Each row has a name. After each piece below comes the name of the row it's from, unless a question asks for something else. Each question is about the rows just above it. Some pieces are copies with a little noise.

Columns, left to right: P U J B K
sif: [ 77 105  94  84 146]
tebub: [ 84  98  92 146 136]
tud: [ 84  98  92  95 158]
lugu: [126 148 133  83  91]
dato: [ 93 162 159 169 116]
Nezab: [ 77 111 112 153 168]
nus: [109 126 129 151 146]
q: [ 86  98  94 147 136] => tebub
Times [92] occurs in tud: => 1
[133 159 112] is in which column, read top down? => J
Times [112] occurs in Nezab: => 1

Columns, left to right: T D Z M H
Pitin: [ 86 107  90 129 147]
kero: [126 126 126 126 127]
niveg: [141 130 140 133 112]
Ruv: [107 117 107 125 131]
vefo: [126 127 127 126 128]
poro: [126 125 128 126 127]
dupit: [107 117 107 125 102]
Times [127] occurs in vefo: => 2
[126 140 107 127 128 107] is in which column, read top down? => Z
Times [126] occurs in kero: => 4
q: [107 116 108 125 104] => dupit

Columns, left to right: F S G V W Y X
loba: [140 131 144 121 141 127 146]
muk: [137 132 120 132 138 132 134]
somag: [170 160 123 133 126 125 115]
Kur: [112 141 112 112 112 141 112]
figim: [133 129 121 125 161 161 138]
reva: [127 128 129 107 129 127 128]
zev: [133 106 106 129 139 139 106]
Pib: [114 134 103 118 117 128 140]
daf: [145 108 118 120 174 139 138]
q: [145 107 119 120 174 139 138] => daf
How many times does Kur hold [111]? => 0
Count of [133] in figim: => 1
q: [128 126 130 108 129 124 127] => reva
Count of [138] in muk: => 1
Times [106] occurs in zev: => 3
q: [113 139 111 111 112 141 113] => Kur

Columns, left to right: tise sas rar disib Zovu voro kegan mugun Vure
dek: [125 121 154 145 129 129 154 129 134]
guku: [137 131 137 125 128 128 125 127 128]
Bipu: [106 117 120 148 128 147 138 130 155]
Which column holds this, read top down? [127 130] => mugun
Which column holds this, read top down? [137 106] => tise
q: [126 121 154 144 129 129 154 129 135] => dek
Times [154] occurs in dek: => 2
q: [137 131 137 125 128 128 125 127 128] => guku
Times [130] occurs in Bipu: => 1

Columns, left to right: duzi Dit vapa rem sedub vilus venot Rab pov
kime: [ 91 130 135 128 172 176 122 125 124]
gup: [138 103 152 125 151 110 137 149 134]
pom: [128 129 128 152 128 126 129 101 107]
q: [128 128 129 152 128 126 128 101 105] => pom
q: [137 103 151 125 151 109 138 149 134] => gup
[135 152] is in which column, read top down? => vapa
[149 101] is in which column, read top down? => Rab
Times [129] occurs in pom: => 2
Times [128] occurs in pom: => 3

Columns, left to right: C E Q N L
kave: [150 110 138 160 118]
gad: [134 120 119 118 114]
tevi: [ 98  88  90  97 120]
nufe: [114 114 111 139 111]
tate: [128 160 136 128 128]
rel: [124 124 117 133 119]
Times [110] occurs in nufe: => 0
Times [128] occurs in tate: => 3

Columns, left to right: nibi ranu Rono Tadol botor
ges: [125 134 136 148  78]
tuk: [124 130 143 141 107]
tavel: [127 122 132 130 123]
Rapo: [112 105 180 130 140]
kaze: [133 134 136 125 125]
Times [133] occurs in kaze: => 1
q: [132 134 136 125 125] => kaze
q: [124 130 143 141 108] => tuk
Which column holds [141 130 130] top down? => Tadol
Which column holds this, read top down? [123 140 125] => botor
How many times does ges hold [134]? => 1

Columns, left to right: pupel delo kofur biz zirem zemis pip Tep tuzot ziti
rapab: [130 118 102 130 127 131 110 128 126 127]
kazik: [125  98 117  88 124 104 110 130 129 113]
tuzaz: [129 127 127 141 121 119 130 131 128 146]
zakiv: [127 123  94 130 123 118 120 134 133 133]
puno: [129 122 136 116 135 120 143 125 128 129]
Count of [130] in rapab: => 2
Which column holds [130 116] top down? => biz
q: [131 117 105 131 127 132 112 128 124 128] => rapab

Columns, left to right: zabo Vatiz lat folu
siniz: [131 128 126 129]
Duvog: [ 96 138 132 143]
pakuv: [152 144 127 118]
Geg: [128 130 127 130]
lema: [128 150  78 138]
faza: [144 115 128 100]
Fupav: [129 131 146 140]
Sisu: [135 129 137 153]
q: [130 127 126 128] => siniz
q: [130 148  76 138] => lema
q: [136 130 137 153] => Sisu
q: [144 115 128  97] => faza
Which column holds this, read top down? [132 127 127  78 128 146] => lat

Columns, left to right: Midim mer Doda Bamif Luso zevin nudav sisos
bozat: [146  98 169  83 141 135  90  83]
Rogu: [120 126 106 161 112 172 146  88]
zava: [111 150  99 157  79 105 148 105]
Zez: [ 97 146  97 103 115 115 115  97]
mivod: [159  92 121 139 145 117 170 113]
rir: [140  84 165 104  74 135 163  94]
zimu: [110  96 176  96  96 155 154  96]
q: [160  91 122 139 145 116 171 114] => mivod
[159 140] is in which column, read top down? => Midim
Times [96] occurs in zimu: => 4
q: [146 100 169  83 139 136  92  82] => bozat
Count of [83] in bozat: => 2
Times [97] occurs in Zez: => 3

Columns, left to right: votu Pup kupar sosir rolel Begez boko
leto: [135 125 109 118 123 123 140]
Nidor: [141  74 134 110  92 134 133]
digu: [134 127 122 129 131 133 135]
nulav: [118 101 106 102 144 133 116]
gudog: [127  92 138 123  99 130 139]
Muti: [129 127 130 127 131 128 129]
vimob: [127 119 161 141 116 131 141]
Ferig: [130  95 115 140 103 120 131]
doroz: [131 129 129 124 133 130 129]
nal: [134 124 140 114 129 138  96]
Giko: [115 117 111 118 155 134 143]
fizi: [134 124 140 114 120 138  96]
[122 106 138 130 161 115 129] is in which column, read top down? => kupar
[141 134 118 127 129 127 130 131 134 115 134] is in which column, read top down? => votu
Which column holds [141 131 129  96] top down? => boko
q: [131 130 129 124 133 130 128] => doroz
q: [136 126 110 118 123 123 140] => leto
q: [134 124 140 114 128 139  96] => nal
q: [115 118 111 117 155 134 144] => Giko

Columns, left to right: Feke kosum mapu rofub pade Rom Romo fif Lelit Ful
gese: [144 127 149 150 144 131 101  75 146 146]
Zisa: [180 180 149 114 144 131 133 180 158 149]
vepak: [144 127 149 114 144 131 101  75 137 117]
q: [145 128 150 114 144 132 101  74 137 117] => vepak
Which column holds [158 137] top down? => Lelit
Which column holds [ 75 180] top down? => fif
q: [180 179 150 114 145 131 133 180 158 149] => Zisa
Which row holds [144 127 149 150 144 131 101  75 146 146]? => gese
Count of [149] in Zisa: => 2

Columns, left to right: Rofu Turu Faru Fabe kolan tada somi bako
Mab: [115 109 134 122  85 159 128 130]
redi: [139 144 129 118 132 117 147 134]
Vopap: [131 143 104 118 133 122 117 149]
dilid: [113 132  86 125 103 149 128 142]
zogik: [128 128 128 129 129 129 128 127]
foza: [104 111 107 104 104 131 112 137]
Kelu: [106 142 151 122 137 136 109 110]
puf: [131 125 123 126 131 129 130 125]
figi: [120 124 128 133 143 141 124 111]
ton: [139 137 134 138 121 133 122 103]
How many times does redi hold [132]? => 1
Which column holds [128 112 109 130 124] top down? => somi

Columns, left to right: tufe pami getem givu Rumo sil rosek gasef vava
Fam: [121 111 127 110 121 110 110 130 130]
Nipop: [122 147 137 108 124 122 155 122 137]
Mot: [143 120 160 147 146 144 122 146 131]
pidi: [107 146 131 146 115 101 128 142 123]
Pozi: [143 120 160 147 118 109  83 143 130]
mopo: [151 132 110 148 122 133 116 129  89]
masat: [110 108 137 126 124 136 155 122 147]
mevil: [129 128 140 105 136 136 121 183 130]
rako: [151 132 110 148 122 133 130 149 128]
vez: [131 130 150 132 114 138 151 110 127]
Count of [110] in Fam: => 3
q: [131 130 151 132 114 138 151 110 127] => vez
[122 124 136 122 114] is in which column, read top down? => Rumo
How many times does Nipop hold [147]? => 1
Count of [130] in Fam: => 2
Count of [137] in Nipop: => 2
Times [138] occurs in Nipop: => 0

Columns, left to right: medul kiges Talif faku Ginip zugo
Lera: [161 136 130 130 130 130]
ziloz: [130 136 130 130 104 150]
ruf: [123 130 130 130 130 130]
Count of [104] in ziloz: => 1
How many times does ruf hold [129]? => 0
Times [131] occurs in Lera: => 0
How many times does ruf hold [130]? => 5
q: [160 137 128 129 129 132] => Lera
Which column holds [130 123] top down? => medul

Columns, left to right: Fezun putub sogal Mela namil dop zivo Mibur Zof pesa
fup: [130 148 173 126 108 112 136 145 138 153]
sos: [141 138 136 133 126 125 102 132 128 116]
Bon: [141 138 136 133 126 125 102 132 128 114]
Which column holds this, read top down? [138 128] => Zof
[126 126] is in which column, read top down? => namil

Columns, left to right: bil vub feli vus
Finef: [ 88 131  87  87]
gibu: [165 125 110  75]
zosa: [152 166 111  82]
kiv: [ 77 111 111  91]
muz: [ 79 116 111  95]
tipor: [131 178 111  79]
Mir: [ 79 154 111  95]
kames: [155  81 111  81]
lide: [165 125 111  75]
[ 77  79 131  79 155] is in which column, read top down? => bil
Times [86] occurs in Finef: => 0
[110 111] is in which column, read top down? => feli
Count of [110] in kames: => 0

Columns, left to right: mesed refe mezo lel tefa ronaf tomez kesom sigun
gerum: [108 108 116 127 122 122 127 127 134]
ruz: [140 137 115 122 151 122 146 138 115]
melis: [117 109 109 109 117 122 117 145 117]
rap: [134 172 127 119 132 118 140 144 115]
seb: [130 126 122 110 139 142 116 117 163]
koso: [134 172 127  82 132 118 140 144 115]
tubuk: [134 172 127  82 132 118 140 144 128]
Which column holds this, read top down? [146 117] => tomez
How many times does melis hold [109]? => 3
Count of [127] in gerum: => 3
q: [141 137 114 121 153 122 145 139 115] => ruz

Columns, left to right: Zenid zonav rabim fitem
sanos: [123 138 167 100]
dozo: [148 141  83 142]
nek: [146 139 103 139]
podat: [ 95 107 161 116]
tek: [152 138  89 148]
kegu: [116 159 116 174]
Count of [174] in kegu: => 1
Times [139] occurs in nek: => 2

